Below is a small trained network, with its code and all its weights. Each question gives an input and a class and asks what happens when units are switched off, that is, made to give their printed mean instead of their output.

import numpy as np


def w(rows, s, z=0):
    codes = np.array(rows[::2]) - 128.0
    scale = np.full(codes.shape[1], s)
    scale[-1] = z or s
    return codes * scale


def f(y):
    return np.maximum(y, 0)


def log_softmax(a):
    a = a - a.max(-1, keepdims=True)
    return a - np.log(np.exp(a).sum(-1, keepdims=True))


def net(x, mask):
    res = np.array(x, float).reshape(1, 5) / 4 @ E
    y = f(res @ A[0][:, :-1].T + A[0][:, -1])
    res = res + np.where(mask, y, B[0][:, -1]) @ B[0][:, :-1]
    return log_softmax(res[-1] @ U[:, :-1].T + U[:, -1])


A, B = {}, {}
E = w([
[164,197,218,148,170,99,211,178],'x0',
[106,159,135,219,151,255,108,142],'x1',
[143,108,156,125,115,136,116,142],'x2',
[30,33,201,172,195,92,149,83],'x3',
[41,173,157,57,216,122,44,183],'x4',
],0.0087)
A[0] = w([
[70,146,145,73,171,134,64,165,90],'neuron 0',
[41,48,178,168,174,84,182,115,44],'neuron 1',
[125,140,103,59,112,64,155,142,26],'neuron 2',
[135,92,81,163,80,136,172,107,66],'neuron 3',
[79,185,128,194,131,220,120,124,112],'neuron 4',
[117,196,254,127,155,102,209,174,2],'neuron 5',
[71,172,137,84,148,122,85,173,15],'neuron 6',
[72,42,111,96,92,148,53,113,95],'neuron 7',
[103,128,119,79,109,16,142,88,66],'neuron 8',
[103,105,66,108,119,149,94,95,22],'neuron 9',
[196,206,71,74,93,153,129,194,34],'neuron 10',
],0.0099,0.0042)
B[0] = w([
[113,111,195,255,19,114,224,66,222],'neuron 0',
[52,111,36,201,178,74,66,143,253],'neuron 1',
[187,27,170,56,159,130,65,108,185],'neuron 2',
[105,111,151,155,86,135,190,118,199],'neuron 3',
[197,39,253,52,153,143,40,95,233],'neuron 4',
[174,192,57,64,155,213,166,195,232],'neuron 5',
[82,57,120,174,57,111,212,129,189],'neuron 6',
[130,237,64,38,209,174,181,158,227],'neuron 7',
[214,47,201,89,127,184,71,120,213],'neuron 8',
[151,140,109,42,140,194,199,213,176],'neuron 9',
[32,95,57,238,145,81,56,172,255],'neuron 10',
],0.0076,0.0087)
U = w([
[64,115,73,200,152,71,33,148,83],'0',
[162,66,240,87,137,151,49,99,88],'1',
[129,204,84,78,146,182,210,164,97],'2',
[105,105,166,202,8,104,254,69,111],'3',
[116,168,150,130,112,105,109,100,251],'4',
],0.0092,0.014)

Each question gives the input, the list of numbers given to net, and the class t.
The units are the neurons (one row each of A and B). Each row of codes is followed by its name. A weight is (code - 128) times the scale printed after its matrix; where a second scale follows, it is the last column's (A, B and U).
mask holds one flag per neuron, in row order. A switched-off neuron (its flag False) gives its mean, the last column of its row in B, instead of its output. The means were averaged over made-up inputs and are rounded, as every weight is.
A unit's drop is (log p(t) with every unit on - log p(t) with that unit switched off) / (log p(t) with every unit on - log p(t) with every unit switched off).
The circuit of an input: a set's keep is (log p(t) with only the set's units on - log p(t) with every unit switched off) / (log p(t) with every unit on - log p(t) with every unit switched off). Starting from all 11 units, units are removed one at a time, each time the one whose removal leaves the highest keep (on an exact tie, the one counted first), for as long as the keep stays at least 0.8.
units of the circuit, in order: the units of the circuit, biggest drop first
unit that matters most: the unit with the biggest drop
top k neurons: the k neurons with the biggest drops, biggest first
drop of u: that unit's drop, to one decimal
input [3,4,-3,-4,1], class 0: unit that matters most -> neuron 10
input [-1,-7,4,0,8], class 3: top 3 neurons -> neuron 0; neuron 6; neuron 4
input [-2,5,-2,-5,-3], class 0: top 3 neurons -> neuron 10; neuron 8; neuron 0
input [5,-8,-8,6,-4], class 1: top 2 neurons -> neuron 8; neuron 10
input [5,1,-2,5,7], class 3: top 4 neurons -> neuron 0; neuron 6; neuron 10; neuron 7
input [-7,-2,-7,-2,6], class 2: top 2 neurons -> neuron 7; neuron 9
input [-8,-4,7,-7,-6], class 2: top 2 neurons -> neuron 9; neuron 7
input [2,-1,-1,-6,8], class 3: top 3 neurons -> neuron 0; neuron 6; neuron 1
input [-4,4,3,-2,-3], class 1: top 4 neurons -> neuron 4; neuron 5; neuron 0; neuron 1
input [-5,-2,-4,3,1], class 2: top 2 neurons -> neuron 7; neuron 10
input [7,1,-6,-8,-4], class 0: top 2 neurons -> neuron 10; neuron 7
input [-7,-3,-2,-2,-7], class 2: units of the circuit, in order -> neuron 7; neuron 9
input [-4,6,7,0,8], class 3: top 2 neurons -> neuron 0; neuron 6
input [4,-8,-3,-7,6], class 1: units of the circuit, in order -> neuron 2
input [-6,7,0,5,3], class 1: drop of neuron 5 -> 0.2
input [4,0,3,-6,2], class 0: drop of neuron 10 -> 1.1
input [8,3,6,2,-8], class 2: drop of neuron 5 -> 0.9
